Below are the code and all the weights of a small trained network. Each question names an input and a class and asks about switching units off, where a switched-off unit gives its printed mean instead of its output.

import numpy as np


def w(rows, s, z=0):
    codes = np.array(rows[::2]) - 128.0
    scale = np.full(codes.shape[1], s)
    scale[-1] = z or s
    return codes * scale


def f(y):
    return y / 2 * (1 + np.tanh(0.7978845608 * (y + 0.044715 * y**3)))


def log_softmax(a):
    a = a - a.max(-1, keepdims=True)
    return a - np.log(np.exp(a).sum(-1, keepdims=True))


def net(x, mask):
    res = np.array(x, float).reshape(1, 8) / 4 @ E
    y = f(res @ A[0][:, :-1].T + A[0][:, -1])
    res = res + np.where(mask, y, B[0][:, -1]) @ B[0][:, :-1]
    return log_softmax(res[-1] @ U[:, :-1].T + U[:, -1])


A, B = {}, {}
E = w([
[128,128,127,129,128,127],'x0',
[68,53,29,145,78,81],'x1',
[87,194,130,112,1,139],'x2',
[99,237,38,169,163,75],'x3',
[226,139,82,80,80,88],'x4',
[130,136,68,79,151,235],'x5',
[128,128,128,128,128,129],'x6',
[80,139,149,10,166,75],'x7',
],0.0078)
A[0] = w([
[80,83,82,137,89,109,78],'N1',
[126,142,58,84,151,238,96],'N2',
[143,110,79,98,174,185,79],'N3',
[169,132,125,246,98,187,38],'N4',
[155,107,184,180,138,26,77],'N5',
[179,208,205,136,167,167,65],'N6',
[174,132,121,182,117,154,94],'N7',
[101,142,158,72,146,89,69],'N8',
[135,93,157,116,107,138,75],'N9',
[113,178,103,129,155,96,96],'N10',
[121,191,97,165,151,106,107],'N11',
[92,179,143,120,57,168,74],'N12',
[134,147,146,120,145,138,114],'N13',
[107,171,147,113,56,129,80],'N14',
[77,135,140,33,156,105,83],'N15',
[79,39,52,141,120,113,98],'N16',
[120,179,95,144,146,113,96],'N17',
[251,116,84,73,89,84,60],'N18',
[19,115,162,173,170,162,70],'N19',
[158,119,121,123,125,114,68],'N20',
[151,26,199,88,77,167,83],'N21',
[84,68,79,115,113,114,3],'N22',
[117,183,91,154,163,116,49],'N23',
[186,72,109,154,251,99,74],'N24',
[155,197,197,130,148,154,68],'N25',
[68,125,161,143,127,149,107],'N26',
[152,149,155,120,135,141,99],'N27',
[125,140,182,167,111,56,90],'N28',
[154,152,99,129,129,109,94],'N29',
[110,164,141,129,79,145,69],'N30',
],0.014,0.0035)
B[0] = w([
[201,144,142,149,117,90,188],'N1',
[91,172,36,118,40,138,223],'N2',
[127,119,89,120,62,153,180],'N3',
[31,114,144,103,166,18,222],'N4',
[105,152,42,116,34,160,221],'N5',
[213,161,135,181,112,74,241],'N6',
[77,126,145,110,140,78,175],'N7',
[72,115,131,121,135,61,184],'N8',
[137,123,91,132,158,146,156],'N9',
[127,115,92,126,176,139,173],'N10',
[143,104,82,122,189,158,187],'N11',
[156,42,169,102,87,171,203],'N12',
[139,132,135,147,121,113,145],'N13',
[144,43,179,101,102,176,196],'N14',
[48,99,140,126,148,26,215],'N15',
[212,156,151,165,124,66,214],'N16',
[144,109,95,128,183,151,168],'N17',
[74,230,223,149,165,186,243],'N18',
[90,224,205,127,157,211,219],'N19',
[130,137,143,120,131,143,134],'N20',
[145,99,32,122,225,166,254],'N21',
[173,149,135,166,109,87,175],'N22',
[142,110,87,121,181,163,172],'N23',
[151,4,214,90,92,172,237],'N24',
[202,161,141,159,121,82,211],'N25',
[110,164,149,126,137,170,171],'N26',
[144,149,130,152,127,105,155],'N27',
[114,161,55,115,61,145,200],'N28',
[120,143,132,138,162,148,148],'N29',
[142,70,157,125,108,149,168],'N30',
],0.028,0.0099)
U = w([
[244,147,130,243,126,69,75],'0',
[167,90,32,162,254,167,155],'1',
[163,21,186,123,82,169,254],'2',
[106,162,36,145,23,149,97],'3',
[53,103,137,143,166,20,19],'4',
[108,219,198,182,168,204,127],'5',
],0.0079,0.00092)

Each question gives the input, the list of numbers given to net, and the class t.
The units are the neurons (one row each of A and B). Each row of codes is followed by its name. A weight is (code - 128) times the scale printed after its matrix; where a second scale follows, it is the last column's (A, B and U).
mask holds one flag per neuron, in row order. A switched-off neuron (its flag False) gives its mean, the last column of its row in B, instead of its output. The means were averaged over made-up inputs and are rounded, as every weight is.
A unit's drop is (log p(t) with every unit on - log p(t) with that unit switched off) / (log p(t) with every unit on - log p(t) with every unit switched off).
The circuit of an input: a set's keep is (log p(t) with only the set's units on - log p(t) with every unit switched off) / (log p(t) with every unit on - log p(t) with every unit switched off). Starting from the 12 units with the biggest drops (on a tie, the unit counted first), units are removed one at a time, each time the one whose removal leaves the highest keep (on an exact tie, the one counted first), for as long as the keep stays at least 0.8.
circuit, biggest first: the units of the circuit, biggest drop first
unit that matters most: the unit with the biggest drop
top k neurons: the k neurons with the biggest drops, biggest first
drop when u is switched off: that unit's drop, to one decimal
input [-7,-2,4,3,0,3,1,7], class 4: unit that matters most => N15
input [7,-7,-8,2,0,7,-6,-5], class 2: top 2 neurons => N24, N16
input [-8,7,-6,-7,3,-5,8,1], class 0: top 2 neurons => N16, N22
input [-4,-6,0,-1,-3,-6,2,3], class 0: top 4 neurons => N6, N25, N2, N3
input [4,-7,4,8,7,-7,4,5], class 1: top 2 neurons => N11, N10
input [-4,8,-2,-6,-5,-4,6,-8], class 0: top 4 neurons => N16, N1, N22, N15
input [6,7,2,8,3,8,8,-7], class 1: top 3 neurons => N11, N23, N17
input [-6,7,-1,-7,-3,6,3,1], class 0: top 3 neurons => N16, N22, N1
input [-4,2,3,1,-1,-6,2,-7], class 4: top 2 neurons => N4, N2
input [-2,-8,-4,-8,5,7,6,8], class 0: top 4 neurons => N6, N25, N27, N4
input [-1,-2,8,7,2,6,0,7], class 2: top 4 neurons => N12, N14, N21, N30
input [1,1,6,2,-4,6,-6,7], class 4: top 4 neurons => N15, N24, N5, N8
input [-2,-1,-6,-6,1,-1,1,-8], class 4: top 2 neurons => N4, N7
input [4,-4,0,-8,-3,-3,-8,-7], class 1: circuit, biggest first => N21
input [-8,-4,-8,1,6,-3,-7,-8], class 2: drop when N24 is switched off => 4.7
input [-1,7,2,1,-6,5,0,-8], class 4: drop when N21 is switched off => 0.0
input [1,4,1,3,-7,-5,8,-5], class 5: drop when N2 is switched off => 0.1
